In the rows, zero is written as 128.
Facts:
kemu | Δ tibam,dremome,puzigra,drustestun | λ 823 | Ξ sabek
toskul | λ 39 | Ξ destimar
gudes | λ 796 | Ξ brenefli
brenefli | λ 823
sketi | λ 525
stako | λ 525 | Ξ sipluk
skosik | λ 823 | Ξ bragri
drustestun | λ 823 | Ξ puden
nuro | λ 823
moklak | λ 823 | Ξ zedu
grukek | λ 796
stafler | λ 39
stistom | λ 39
traplavum | λ 39
platritan | λ 525 | Ξ deklon
sozogok | λ 823 | Ξ sketi
duder | λ 796
zanufis | Δ briplum,deklon | λ 456
kisko | λ 823 | Ξ paplel
dremome | λ 305 | Ξ laragul
vifluk | λ 456
tigrobra | λ 305 | Ξ ruri
pelol | λ 39
suflim | λ 456 | Ξ grukek
briplum | λ 305 | Ξ pidrus
biko | Δ stafler,toskul | λ 823 | Ξ sivus
kemulon | λ 796
nudras | Δ pletifo,litor | λ 305
skazom | λ 796 | Ξ lugol
pidrus | λ 39 | Ξ kisko
pepos | Δ pugidus,nugisal,vodom | λ 525
sevel | λ 823 | Ξ tever
drupil | λ 823 | Ξ truzo
ruri | λ 456
sabek | λ 823 | Ξ lumar
puzigra | λ 823 | Ξ pletifo
staklak | λ 525 | Ξ skezi
litor | λ 305
lukul | λ 525 | Ξ tigrobra
skivestok | λ 823 | Ξ duder
trebi | λ 525 | Ξ vodom
ginar | Δ drusu | λ 39 | Ξ puzigra
drosa | λ 305
tever | λ 456 | Ξ refu
plustu | λ 39 | Ξ zadrim
tumen | λ 823 | Ξ moklak
sivus | λ 525 | Ξ skazom
destimar | Δ drusu,gade | λ 525 | Ξ staklak
kletrimu | Δ skezi | λ 823 | Ξ plepluk
zedu | λ 456 | Ξ gudes
pletifo | λ 305 | Ξ skosik
brodis | λ 39 | Ξ pepos
refu | λ 305 | Ξ ribam
laragul | Δ drosa | λ 456
bragri | λ 823 | Ξ nuro
truzo | Δ broken,drupil,brosufo | λ 39
bebus | Δ stistom,ruri,sivus | λ 39 | Ξ stako
zadrim | λ 823 | Ξ drusu
doplibrak | λ 305 | Ξ tibam
vodom | λ 823 | Ξ nudras
lugol | λ 823
drusu | λ 39 | Ξ britol
kluplal | Δ sozogok,kisko,sipluk,staklak | λ 456
feti | λ 525 | Ξ sevel
naluplik | Δ trebi,zedu | λ 39 | Ξ kluplal
skezi | λ 823 | Ξ brodis
broken | λ 525 | Ξ drustestun
giski | Δ pidrus | λ 525 | Ξ kemu
plepluk | Δ platritan,tumen,refu,staklak | λ 796 | Ξ bebus
tanuk | λ 796 | Ξ stafler
deklon | λ 456 | Ξ griflo
gredan | Δ vuklo,nugisal | λ 456 | Ξ brosufo
nugisal | λ 525
lumar | λ 823 | Ξ trebi
pugidus | λ 823
griflo | λ 39
sipluk | λ 305 | Ξ ginar
gade | λ 305 | Ξ pelol
puden | λ 823
klezam | Δ lukul,lugol,refu,puzigra | λ 823 | Ξ skivestok
brosufo | λ 796 | Ξ broken
britol | Δ nuro,vifluk,paplel,tumen,drustestun | λ 796
tibam | λ 823 | Ξ stistom
vuklo | λ 525 | Ξ zanufis
ribam | Δ tumen | λ 39 | Ξ drosa
paplel | λ 823 | Ξ tumen

Known rows:
[125 147 109 114 128 157 166 134 136 119 142 143 145  59 113 109 164 149
 135 159 101 186  97 116 117 165 113 157 135 140 118 133 118 103] : vodom
[131 128 134 130 120 136 144 116 136 136 135 150 101 124 128  91 133 146
 157 156 110  90 188 114 124 115  74 116 109 136 130 134 105 115] : stistom
[141 148 111 143 147 154 131 120 147 107 144 143 143 128 114 132 137 121
 106 139 130 177 135 125 131 130 132 112  94 152 126 117 121 133] : doplibrak
[113 149  96 127  75 112 111 137 178  68  76 190 109 136 110 158 158 119
 118 153  75 114  84 103 170 113 133  82 121 169 103 134 121 144] : stako
[131 128 132 131 123 138 144 116 139 136 136 150 101 122 129  93 131 144
 156 155 112  93 186 114 123 117  76 116 110 137 130 133 106 115] : traplavum
[133 141 127 120 159 129 127 103 117 130 125 143 106 130 114  67 133 174
 165 134 102 101 173 120 140 150  84  97 117 119 131 135  98 153] : vifluk
[135 151 101 132 103 123 123 131 163 103 114 144 135 120 119 120 145 121
 124 136 105 151 103 138 127 133 137 139 135 139 117 132 111 112] : kletrimu
[138 138 134 140 135 151  70 101 180 100 139 112 136 129 126  57 104  84
 114 153  91 193 138 116  87 130 110 142 141 102 154 134 121  97] : paplel
[135 149 104 135 118 135 125 135 160 112 130 136 137 123 120 135 139 120
 122 120 116 166 102 147 111 138 134 143 139 141 124 125 108 115] : zadrim
[112 143 123 138 128 152 118 136 150 107 128 152 118 135 110 174 132 118
 125 118 106 156  98 115 108 138  94  96 117 145 130 122 115 149] : platritan
[123 148 106 103 137 178 190 141 128 120 153 146 153  28 108 113 176 159
 133 168  97 208  83 101 117 180 107 167 142 143 113 130 125  91] : lumar
[109 143 123 131 133 162 132 137 143 108 134 155 122 117 107 170 139 126
 127 127 102 165  93 105 109 148  88 102 118 146 127 123 118 144] : giski
[133 146 111 136 116 129 124 129 153 115 129 136 131 116 120 115 140 125
 130 134 114 159 112 144 112 140 127 141 134 135 125 131 108 120] : drupil
[138 138 137 141 136 153  67  97 181  98 138 112 135 128 125  50 102  80
 113 159  87 192 141 113  85 130 109 142 141  99 155 135 123  96] : tumen
[140 149 159 142  95 157 144 142 148 116 136 157 152  89 104 158 102  44
  98 136 124  72 165 150  94 144 143 118 104 180 115 122 113 122] : ribam
[144 169 165 133 127 149 127 136 124 110 126 153 169  90  82 153  96  50
  95 106 118  65 155 166 100 185 166  97 105 176 115 123 102 167] : tever
[127 148 106 115 131 162 164 137 140 117 144 142 147  63 112 120 163 144
 128 151 104 193  89 119 115 165 118 158 139 143 116 128 119 102] : kemu
[133 142 127 119 159 126 128 102 115 131 125 144 104 131 114  64 134 178
 168 135 102 100 177 120 141 149  81  96 116 119 131 137  97 153] : laragul
[110 136 135 141 115 101 135 113 120 132 122 143  94 158 116 135 138 155
 181 131 110 110 141  98 117 133  39  90  87 117 136 145 105 157] : pepos

Rows:
No name comes twice in this set of rows, the named rows included.
[131 152  72 129 135 153 107 170 164 124 154 140 133 188 133 179 145 180
 113  50 109 192 106 158 121 101 142 138 178 163 137 109  75 104]  drustestun
[154 140 130 157 166 148 111 103 153 103 139 157 114 130 103  69 121  92
 106 148  85 177 144 107 102 130  89  89 123 104 131 126 126  79]  gudes
[135 141 128 142 136 120 129 106 118 128 144 142 127 135 116  86 145 168
 142 158 117 134 187 117 137 122  89 104  77 141 137 138 105 143]  litor
[111 142 125 138 126 149 118 134 146 108 128 152 116 136 111 168 131 123
 128 123 104 152 104 113 108 139  90  95 115 143 130 125 113 150]  vuklo
[122 123 112 161 165 162  94 127 149 131 147 125  90  73 137 127 141 166
 123 151 158 196  92 242  79 158 155 147 146 146 127 105 111 189]  skosik
[148 136  99 145 139 134 188 115 176 124 111 130 109 159 126 163 124  71
 158 106 167 134  94 107 117 129  82 130 100  98 105 112 134  95]  brodis
[140 149 111 121 172 161 129 118 146 110 123 145 123 125 110 113 127 130
 129 113 114 143 124 127 133 157 122 103 134 129 121 116 112 143]  deklon
[137 146 144 145 121 114 128 109 108 130 145 144 137 125 109  93 135 150
 138 160 117 108 202 126 129 128  99 100  65 153 136 142 102 151]  drosa
[123 129 115 155 152 151 103 126 146 129 144 125 102  86 132 122 140 158
 128 146 146 186 102 216  86 153 142 145 140 142 129 114 109 171]  bragri
[129 124 112 168 191 179  97 116 141 119 157 139  96  81 130 132 142 170
 101 168 170 207 119 226 106 143 164 114 106 163 126  94 123 208]  pletifo
[151 145 116 155 158 138 140 122 138 112 135 168 113 125 100 108 140 117
 113 133 101 163 127 128 115 134 100  91 121 123 115 122 117  91]  tanuk
[155 155  93 144 120 113 143 126 162  82  98 194 119 134  97 108 155 104
 103 143  77 137 112 105 160 115 126  82 125 139  97 129 122  71]  plepluk

Now the same nodes, written a new way:
Known rows:
[119 140 154 110  95 143 113 153 115 152 135 104 136 118 168 169  98 114
 129 134 154 142 176 125  91 140 126 174  90  86  91 189 119  96] : laragul
[133 134 156 127 101 177 111 113 117 157 138 123 139 122 140 176 121 103
 121 123 155 128 173 131 106 147 144 142 151 123 116 132 127 107] : pepos
[114 136 100 124  82 170 124 123 114 164 155 119 157 135 140 146 113  93
 129 132 159 144 158 188 127 152 143 119 161 118 131  86 122 118] : gudes
[118 143  96 128 108 163 118 142 117 133 166 124 158 133 131 145 116  98
 126 136 161 130 151 166 129 145 143 128 169 130 153 103 146 115] : tumen
[106 129 158 113  89 184 114 153 128 101 137 139 149 140 134 162 135 106
 132 134 141 148 164 104  54 163 205 133 152  94 136  95 105 137] : duder
[ 78 134  83 129 111 125 110 129 106 174 145  79 145 167 121 167  87 140
 119 157 146 133 150  76 114 134  85 106 171  79 115 101 145  82] : naluplik
[121 135 116 134 105 150 106 119 111 141 139 111 137 169 136 141 109 119
 124 128 160 127 166 173 112 142 122 130 146 116 123 118 130 124] : stako
[119 131 128 127 106 146 108 105 114 160 137 110 137 131 137 178 129 108
 121 124 161 127 156 136  99 137 122 135 161 113 112 121 120 110] : destimar
[115 144 112 125  97 138 123 128 112 118 143 101 136 158 141 128 115 102
 127 125 156 140 158 181 124 145 106 131 128 112 112 107 136 116] : sipluk
[121 140 167 121 103 169 129  86 122 209 121  87 139  99 147 161 107  93
 107 113 163 134 161 115 122 131 125 130 149 103 101 175 140  80] : griflo
[104 127 134 115 113 132 105 164 123  74 143 129 139 139 120 150 145 117
 135 128 145 136 148  62  47 143 184 143 160 114 170 105 125 124] : skivestok
[105 140 112 128  93 156 112 136 123 134 146 108 145 162 141 116 106 111
 119 136 159 131 174 179 107 132 133 124 162 105 109 115 139 117] : ginar
[101 137 124 115  93  72 114 118 104 135 134  82 117 144 147 158 126 119
 136 129 159 139 134 137  89 126 100 154  84 103  97 145 118  92] : dremome
[104 140  79 127  98 128 117 107 109 125 154 100 136 141 124 131 125  98
 129 133 161 133 136 183 131 136 102 123 185 132 125  69 124 115] : briplum
[101 141  93 127  97 182 120 115 121 145 155 112 153 136 128 133 108  97
 125 130 160 137 168 181 126 133 135 118 198 126 118  98 132 116] : pidrus
[121 140 126 118  89 122 110 118 117 137 137 117 131 107 146 131 126 104
 124 126 159 134 159 166 104 138 111 142 164 103 138 134 120 125] : tever
[104 142 116 122  91  92 115 113 113 116 136  93 127 175 139 117 125 119
 128 124 159 140 135 169  95 137  95 135 115 106 127 121 125 112] : doplibrak
[119 139 122 118  86  90 101 133 108 113 150 116 149 156 153 127 134 110
 114 127 166 139 163 219 110 134 143 150 119 112 119 146 148 112] : kemu
[132 140 127 125  81 186 120 135 124 140 144 112 127 155 137 130 112  95
 155 129 177 124 150 214 103 130 137 170 100 151 126 152 112 121] : sivus

Rows:
No name comes twice in this set of rows, the named rows included.
[123 142 152 130  92 204 137 151 130 153 134 118 148 162 147 117 107 104
 129 133 157 143 147 123 108 178 156 121 118 114 141 142 128 127]  britol
[127 144 157 120  85 137 116 114 109  98 140 112 143 151 166 131 122 101
 113 118 152 139 188 226 116 141 146 146 104 111  65 124 142 112]  nudras
[114 141 152 127  83 164 119 145 123 120 133 112 140 162 152 124 102 113
 123 125 156 138 178 143  93 143 160 139 119  97  85 152 143 107]  stistom
[122 129 167 115  96 158 104 105 110 136 134 128 137 112 153 190 136  95
 123 116 153 135 175 139  76 135 164 159 149 120  89 135 110 115]  sketi
[121 132 128 128 114 106 114  68 113 217 121  83 118 121 134 163 126 111
 119 117 170 125 135 136 119 131  70 130 143 119 138 158 126 103]  platritan
[107 132  89 121  91  95 109 103 106 142 159 111 147  98 132 147 138  85
 123 131 172 135 143 220 117 117 128 144 190 136 150  99 132 106]  drupil
[106 139 135 120  83 209 123 149 129 131 151 119 148 142 135 156  95 101
 145 132 157 139 172 137  97 134 174 153 141 113  92 126 126  94]  pelol
[125 134 130 130 108 188 121 124 123 156 137 103 127 160 130 147 108 113
 135 128 164 126 143 117 103 148 115 139 129 126 143 142 123 118]  broken

The same nodes again, as new rows of numbers:
Known rows:
[155 176  99 136  98 189 107 142 140 151 112  88 157 165 132 106 201  97
 114 179 129 108 119 122 159 117 160 120 163  93 134  95 127 139 130 135
 140 122 107 147 122 156] : drusu
[132 142 100 143 108 176 110 147 158 120 116  11 137 176 154  54 179  97
 162 184 138 113 122  96 187 106 150 105 147  93 130 188 107 161 119 166
 132  94 101 134 111 137] : skosik
[134 145  96 149 119 165 114 147 151 118 115  30 128 169 151  70 169  93
 150 180 132 109 117 101 192 105 148 107 146 101 142 168 100 165 112 157
 141 115 102 137 109 137] : bragri
[159 155  94 123 119 184 112 146 157 136 118  22 130 178 140  59 189  89
 151 177 143 113 112  99 177 117 164  99 156  79 129 196 113 170 127 152
 141  86 107 135 113 137] : puzigra
[156 176  82 126  97 168  83 141 107 138 135  95 146 163 135 112 199  95
 154 191 115 123 124 122 168 135 132 124 156  85 158 129 114 163 104 145
 129 125 121 149  91 168] : giski
[156 182  96 151  93 182 113 149 145 138 113  75 151 158 136 122 202  92
 115 175 126 104 124 116 163 119 155 124 160 104 135  91 120 143 134 137
 141 136  98 142 125 161] : toskul
[154 153  97 116 118 181 121 149 124 137 110  62 135 164 129  98 167  89
 122 182 130 119 106 131 160 124 147  98 143  88 146 134 101 172 112 142
 142 142 106 134 101 155] : zadrim
[163 198  96 132 117 184  93 138 109 134 137  69 164 148 139 127 174 118
 130 175 132  96 104 154 153 128 148 110 159  87 139 138 121 145 133 143
 130 119  99 153 110 145] : skazom
[166 142 104  98 127 174  96 152 123 120 167 104 135 200 140  55 173 123
 123 199 136 129 118 129 140 108 136  87 158  96 161 109  93 211  97 146
 126 153 123 138 109 156] : lumar
[137 103  88 152 131 157 105 123 118 158 123 121 147 185 111 124 170  89
 120 178 115  45 103 151 177 129 163 134 152 119 154 132 118 122 129 154
 151  98 125 135 101 154] : drosa
[154 180  83 125  93 175  83 142 107 141 123  86 149 159 132 122 199  90
 153 190 112 122 119 121 169 136 135 125 153  80 154 139 119 159 107 145
 132 117 117 148  91 165] : platritan
[155 153 100 100 114 187 115 148 127 144 113  67 145 172 126  95 172  94
 118 184 137 117 100 127 149 122 150  96 144  82 140 141 108 167 123 146
 135 122 106 133  99 154] : tibam
[135 190  96 144  98 184 118 141 138 159 107  81 166 153 136 102 199  97
 116 176 123 117 120 128 176  99 139 117 150  92 153  93 127 126 123 115
 139 131  92 147 125 151] : pidrus
[137 145  86 142 118 173  86 141 142 146 116 121 153 180 130 123 188  89
  91 176 119  74  98  99 184 103 173 132 174 118 147  95 128 127 143 147
 159 113 112 139 109 149] : truzo
[160 141  93 145 115 165 132 131 124 158 128  87 151 173 117 105 185  90
 144 177 124  81 121 160 154 135 144 121 145 101 148 141 113 138 125 134
 126 109 110 137 122 162] : gade
[204 211  62 101 128 177 101 135 115 165 128  95 122 157 112 137 223  65
 137 168 111 124 108 121 174 160 160 113 186  55 161 164 122 170 116 112
 155 127 120 154  97 163] : stako
[167 164  92 108 128 180 127 147 129 143 111  67 128 168 124 102 172  84
 118 179 133 118 100 127 161 125 151  97 152  84 148 137 103 172 114 133
 148 144 108 135 106 151] : kletrimu
[168 184  78 133  56 174 100 178 115 108 117  62 151 157 136 168 202  66
 142 185 125 114 117 113 139 156 115 136 132 106 129 117 107 160 138 173
 102 129  91 134  89 198] : staklak
[154 184  79 142  99 164  90 140 108 135 124  87 138 153 138 127 195  86
 157 183 105 120 123 121 180 135 134 128 158  90 163 135 113 160 101 142
 141 133 112 151  92 165] : lukul

Rows:
No name comes twice in this set of rows, the named rows included.
[181 191  91 133 111 196 106 136 167 157 119  61 146 168 133  89 226  86
 124 167 135 110 120 102 174 125 183 114 186  70 129 151 133 145 142 127
 145  91 108 145 134 142]  ginar
[157 127 122 139  89 214 110 134  94 168  84  64 151 155 123 118 166 128
 153 179  91  91 127 166 160 150 178 133 156  71 109 113 123 148  79 162
 185 125 110 176  91 134]  tever
[136 145  66 125 101 160  65 148 112 132 126 122 146 177 126 152 188  73
 126 185 110  81  93 101 180 129 138 137 156 116 157 130 121 136 130 166
 141 106 116 137  75 167]  pepos
[167 184  81 125  65 178  92 168 113 120 118  69 153 159 134 152 202  72
 148 187 126 116 116 117 141 152 122 128 133  94 135 124 112 154 131 166
 109 121  99 136  89 188]  destimar
[143 160 120 155  96 194  85 125 125 157  82  80 155 144 128 105 186 111
 110 181 123  97 127 142 166 133 192 130 163  76 123  85 130 135 107 148
 161 128 122 148 110 150]  ribam
[212 207  86 103 124 201 121 141 140 178 115 100 140 165 109 125 225  76
  89 161 131 110 108 126 152 139 183 108 189  62 143 117 133 155 140 100
 156 129 111 148 131 156]  bebus
[168 160  87 148  96 170 144 182 139  97 105  40 121 159 138 155 166  60
 119 176 132 108 105 115 149 134 125 114 128 125 131 116  84 173 132 159
 123 168  77 123 106 182]  skezi
[145 165  87 105  94 211 145 153 102 180 115  75 177 177 132 110 188 106
 155 176  96 116 111 146 169 101 105 109 141  94 151 126 125 129 113 116
 151 110  73 171 107 137]  zedu
[206 174  74 146 148 166 150 125 140 167 135  80 115 167 115 115 207  67
 148 158 122  85 121 149 179 147 163 117 174  84 159 177 112 155 122 106
 153 118 112 144 138 153]  sipluk
[139 140 117 140 116 183 106 134 115 142  80  57 133 145 126  99 154 105
 122 184 123 109 113 148 165 136 176 109 143  70 133 124 108 170  87 152
 160 148 121 138  93 149]  sevel

The same nodes again, as new rows of numbers:
Known rows:
[106  98 113 178 103 144 167 174 102 162 132 120 122 148  82 149  82  83
 123  77 127  97 139 140 147 165 153  70] : gudes
[ 94  88 133 133 109 143 148 167  97 150 121 132 121 118  86 122  93  82
 142  98 117  92 145 131 150 162 133  90] : stistom
[117 109 121 131 117 151 147 157 128 176 121 140 109 149  80 128  89  82
 142  93  91 114 119 110 171 166 140  79] : kletrimu
[114 101 127 127 119 147 150 155 113 167 117 145 119 127  84 134  96  89
 146  97 110  99 126 121 153 178 141  81] : sozogok
[ 99  93 112 139 117 146 135 173 108 160 125 135 121 121  88 125  95  88
 145 115 114  90 129 131 161 177 147  86] : tigrobra
[118  87 147 128 135 134 136 141 104 177 115 150 119 105  86 130 101  80
 143 114 116  95 126 124 144 170 133  94] : puden
[111 101 134 129 118 144 149 156 108 167 117 146 122 122  81 133  95  88
 145  98 115  97 127 126 151 179 135  83] : pugidus
[112  99 133 124  92 162 141 173 101 156 134 152 126 103  82 128 103  83
 129 108 110  86 121 143 159 148 142  85] : pepos
[146  88  82 123 126 139 135 164 185 120 101 146 163 123 124 141 100 152
 177  89 128 112 194 134 158 202 171 120] : pletifo
[106  92 120 139 106 154 141 163  96 153 126 146 129 114  85 133  92  86
 140  97 116  88 124 138 154 155 136  98] : sketi
[ 99  95 134 142 107 142 138 172  95 157 124 133 116 121  89 135 102  92
 135  99 129  99 132 132 160 165 131  98] : grukek
[ 90  93 142 142 124 146 147 171  95 146 126 139 133 113  75 131  99  93
 136 100 110 103 132 129 151 168 129  93] : ruri
[115 110 104 125 127 172 154 155 110 138 126 149 104 111  96 134  90  94
 140  88  99  85 114 108 169 161 163  90] : giski
[122 110 162  83  71 170 150 194 122 165 145 145 108  95  88 115 130  77
 111 129  95  94 137 138 166 144 162  54] : brodis
[113  94 132 127 118 134 146 153 112 158 111 150 135 115  85 136  99  99
 156  94 125  94 142 136 144 187 133  91] : nuro
[137 102 101 131 112 146 139 161 195 139 114 132 134 171 108 120  83 117
 160  65  85 140 183 105 184 155 150 114] : ginar
[121  88  50 110  96 195 166 163 109 136  92 132 104 183 116 140 117 106
 170 122 103 139  91  71 145 208 134  82] : sevel
[110 101 132 129 115 144 148 156 107 167 116 145 122 126  80 133  93  86
 145  97 112  97 128 126 153 180 135  82] : skivestok
[104  93 107 138 118 151 139 174 113 158 124 135 119 120  92 125  96  90
 143 113 111  90 129 130 162 177 152  84] : dremome

Rows:
No name comes twice in this set of rows, the named rows included.
[155 105  99 119 123 138 143 148 197 139 100 152 153 149 110 141  95 140
 176  66 109 130 184 117 166 189 156 114]  puzigra
[117  93  98 145 124 157 150 170 122 161 127 130 114 129  98 131  92  88
 138 113 106  94 129 121 157 176 167  74]  briplum
[104  73  12 118  85 207 152 187  97 121  91 115 105 196 130 132 123 113
 178 148 109 140  85  71 149 215 133  93]  refu
[111  95 118 139 108 158 142 160 102 149 126 147 126 116  87 132  92  87
 140  96 113  91 124 132 155 155 139  96]  nugisal
[149 125 151  69  56 196 147 199 132 173 160 167 105  83  90 121 145  79
  97 141  82  93 110 139 180 128 183  44]  staklak
[102  98 138 131 113 137 146 157 100 168 117 145 126 121  75 132  93  85
 146  98 119  94 128 133 149 178 127  84]  lugol
[ 98 153 111  86 179 179 183 132 102 121 111 162  52  77  94 138  82 107
 157  55  94  54  96  64 193 205 196  63]  lumar
[124 111  86 149 115 149 114 176 188 172 128 126 120 189  93 111  77  97
 149  87  68 143 147 103 211 152 146 106]  sipluk
[150  92 107 112 125 131 154 146 169 126  93 160 162 117 111 151 103 145
 178  74 135 108 188 132 140 208 157 112]  skosik
[117 100 130 108  98 164 157 174 123 154 131 136 107 117  97 121 108  84
 127 111  98 100 140 117 159 154 159  72]  toskul
[107  98 134 145 113 137 154 158 101 170 119 140 128 128  73 137  88  82
 142  92 118  92 131 138 144 179 134  75]  brenefli
[ 97 129 124 106 154 160 167 143  98 140 113 157  85  94  86 134  86  98
 154  71 106  68 110  96 176 196 165  70]  vodom

